Below are the code and all the weights of a small trained network. Each question names an input and a target symbol and asks about switching units off, where a switched-off unit gives its printed mean instead of its output.

import numpy as np


def w(rows, s, z=0):
    codes = np.array(rows[::2]) - 128.0
    scale = np.full(codes.shape[1], s)
    scale[-1] = z or s
    return codes * scale


def norm(h):
    return h / np.sqrt((h * h).mean(-1, keepdims=True) + 1e-5)


def f(y):
    return np.maximum(y, 0)


def softmax(a):
    e = np.exp(a - a.max(-1, keepdims=True))
    return e / e.sum(-1, keepdims=True)


def log_softmax(a):
    a = a - a.max(-1, keepdims=True)
    return a - np.log(np.exp(a).sum(-1, keepdims=True))


def net(x, mask):
    ids = ['βδεηλξπ'.index(c) for c in x.split()]
    T = len(ids)
    res = E[ids] + P[:T]
    r = norm(res)
    for j in range(2):
        rows = slice(2 * j, 2 * j + 2)
        q, k, v = (r @ M[0][rows].T for M in (Q, K, V))
        z = softmax(np.where(np.tri(T) > 0, q @ k.T / 2**0.5, -1e9)) @ v
        o = O[0][rows]
        res = res + np.where(mask[j], z, o[:, -1]) @ o[:, :-1]
    y = f(norm(res) @ A[0][:, :-1].T + A[0][:, -1])
    res = res + np.where(mask[2:14], y, B[0][:, -1]) @ B[0][:, :-1]
    return log_softmax(norm(res)[-1] @ U[:, :-1].T + U[:, -1])


Q, K, V, O, A, B = {}, {}, {}, {}, {}, {}
E = w([
[107,184,85,147],'β',
[1,192,181,131],'δ',
[116,172,112,126],'ε',
[61,171,179,136],'η',
[79,239,16,11],'λ',
[122,190,189,152],'ξ',
[94,163,134,158],'π',
],0.0095)
P = w([
[159,106,126,112],'0',
[102,164,6,166],'1',
[113,168,161,94],'2',
[145,125,154,140],'3',
[60,148,7,182],'4',
[114,175,160,93],'5',
[145,121,154,138],'6',
[46,131,57,187],'7',
[117,179,157,95],'8',
[146,119,154,135],'9',
[36,116,66,181],'10',
[118,185,156,96],'11',
[145,113,156,132],'12',
[23,93,77,174],'13',
],0.02)
Q[0] = w([
[70,106,162,94],'H0',
[192,96,96,226],'H0',
[182,124,218,138],'H1',
[136,231,103,9],'H1',
],0.014)
K[0] = w([
[94,133,140,65],'H0',
[120,251,136,200],'H0',
[148,159,230,147],'H1',
[241,113,131,46],'H1',
],0.013)
V[0] = w([
[96,212,165,250],'H0',
[77,148,105,25],'H0',
[63,231,162,166],'H1',
[91,1,94,174],'H1',
],0.0067)
O[0] = w([
[91,66,170,61,206],'H0',
[103,89,91,185,196],'H0',
[79,29,114,157,254],'H1',
[133,254,169,151,12],'H1',
],0.008,0.0034)
A[0] = w([
[166,121,161,210,111],'N0',
[219,169,158,42,167],'N1',
[65,117,150,146,119],'N2',
[148,179,127,254,91],'N3',
[207,49,169,118,111],'N4',
[102,95,145,32,52],'N5',
[63,224,141,69,13],'N6',
[56,168,129,49,29],'N7',
[125,123,194,166,157],'N8',
[97,107,28,167,154],'N9',
[170,98,58,65,96],'N10',
[173,106,188,206,115],'N11',
],0.013,0.011)
B[0] = w([
[131,80,154,62,132],'N0',
[64,67,157,147,173],'N1',
[98,151,87,97,216],'N2',
[156,108,39,151,147],'N3',
[199,173,112,168,158],'N4',
[69,139,123,128,149],'N5',
[195,111,173,136,159],'N6',
[187,22,63,230,147],'N7',
[157,169,75,104,177],'N8',
[114,175,117,107,254],'N9',
[160,161,229,79,140],'N10',
[69,129,246,196,140],'N11',
],0.011,0.0091)
U = w([
[158,197,20,121,103],'β',
[8,130,111,68,103],'δ',
[226,67,79,120,216],'ε',
[186,212,146,143,116],'η',
[126,203,250,12,174],'λ',
[178,94,223,133,252],'ξ',
[107,3,139,193,62],'π',
],0.011,0.0048)

Each question gives the input, a string of symbols that net reads in full, and the target symbol t.
The units are the heads (2 rows each of Q, K, V and O) and the neurons (one row each of A and B). Each row of codes is followed by its name. A weight is (code - 128) times the scale printed after its matrix; where a second scale follows, it is the last column's (O, A, B and U).
mask holds one flag per unit, heads first, then neurons. A switched-off unit (its flag False) gives its mean, the last column of its rows in O or B, instead of its output. The means were averaged over made-up inputs and are rounded, as every weight is.
A unit's drop is (log p(t) with every unit on - log p(t) with that unit switched off) / (log p(t) with every unit on - log p(t) with every unit switched off).
The circuit of an input: a set's keep is (log p(t) with only the set's units on - log p(t) with every unit switched off) / (log p(t) with every unit on - log p(t) with every unit switched off). Starting from the 12 units with the biggest drops (on a tie, the unit counted first), units are removed one at a time, each time the one whose removal leaves the highest keep (on an exact tie, the one counted first), for as long as the keep stays at least 0.8.
circuit, biggest first: the units of the circuit, biggest drop first
most important unit: the unit with the biggest drop
top k neurons: the k neurons with the biggest drops, biggest first
which heads matter: for each layer, one digit per head in row order, 1 if its drop is at least 0.15 and else 0, layers parted by /
input ε π β δ ε π π δ π, target η: which heads matter	11
input η δ η δ π δ, target ε: circuit, biggest first	[N7; N6; N1; H1]
input ξ η π δ π π, target π: which heads matter	00
input η δ β η δ δ λ, target λ: which heads matter	00
input ε δ δ β ξ δ η π ξ ξ η β, target η: circuit, biggest first	[H0; N6; N2]
input λ β η ε λ λ, target β: which heads matter	10
input π ξ π β π η π δ π δ β ε ε, target ε: circuit, biggest first	[N4; H1]
input ε δ π η ξ ε π ε η, target η: which heads matter	11
input β β δ δ β ε β π η β δ ξ, target ξ: top 4 neurons	[N6; N1; N7; N9]
input β β π, target ξ: most important unit	H1
input ξ δ π λ δ δ π β π, target π: which heads matter	01
input ε δ δ ε ε π ε δ δ, target η: circuit, biggest first	[H0; N6; N7]
input ξ δ λ, target π: which heads matter	00
input β δ β ξ δ ξ δ π ε ε ξ δ, target ξ: circuit, biggest first	[N6; N7; H1]
input λ π η, target β: most important unit	H0
input η η β λ π η λ ξ δ π ε β, target ε: which heads matter	00
input ξ β π ξ β δ ε, target ε: circuit, biggest first	[H1; N4]
input δ δ π β η η λ π β η, target π: top 2 neurons	[N9; N11]
input λ β π ξ ξ δ ε λ δ π π π, target β: circuit, biggest first	[H0; N3]
input λ δ δ ε ε ξ, target β: top 3 neurons	[N3; N8; N1]
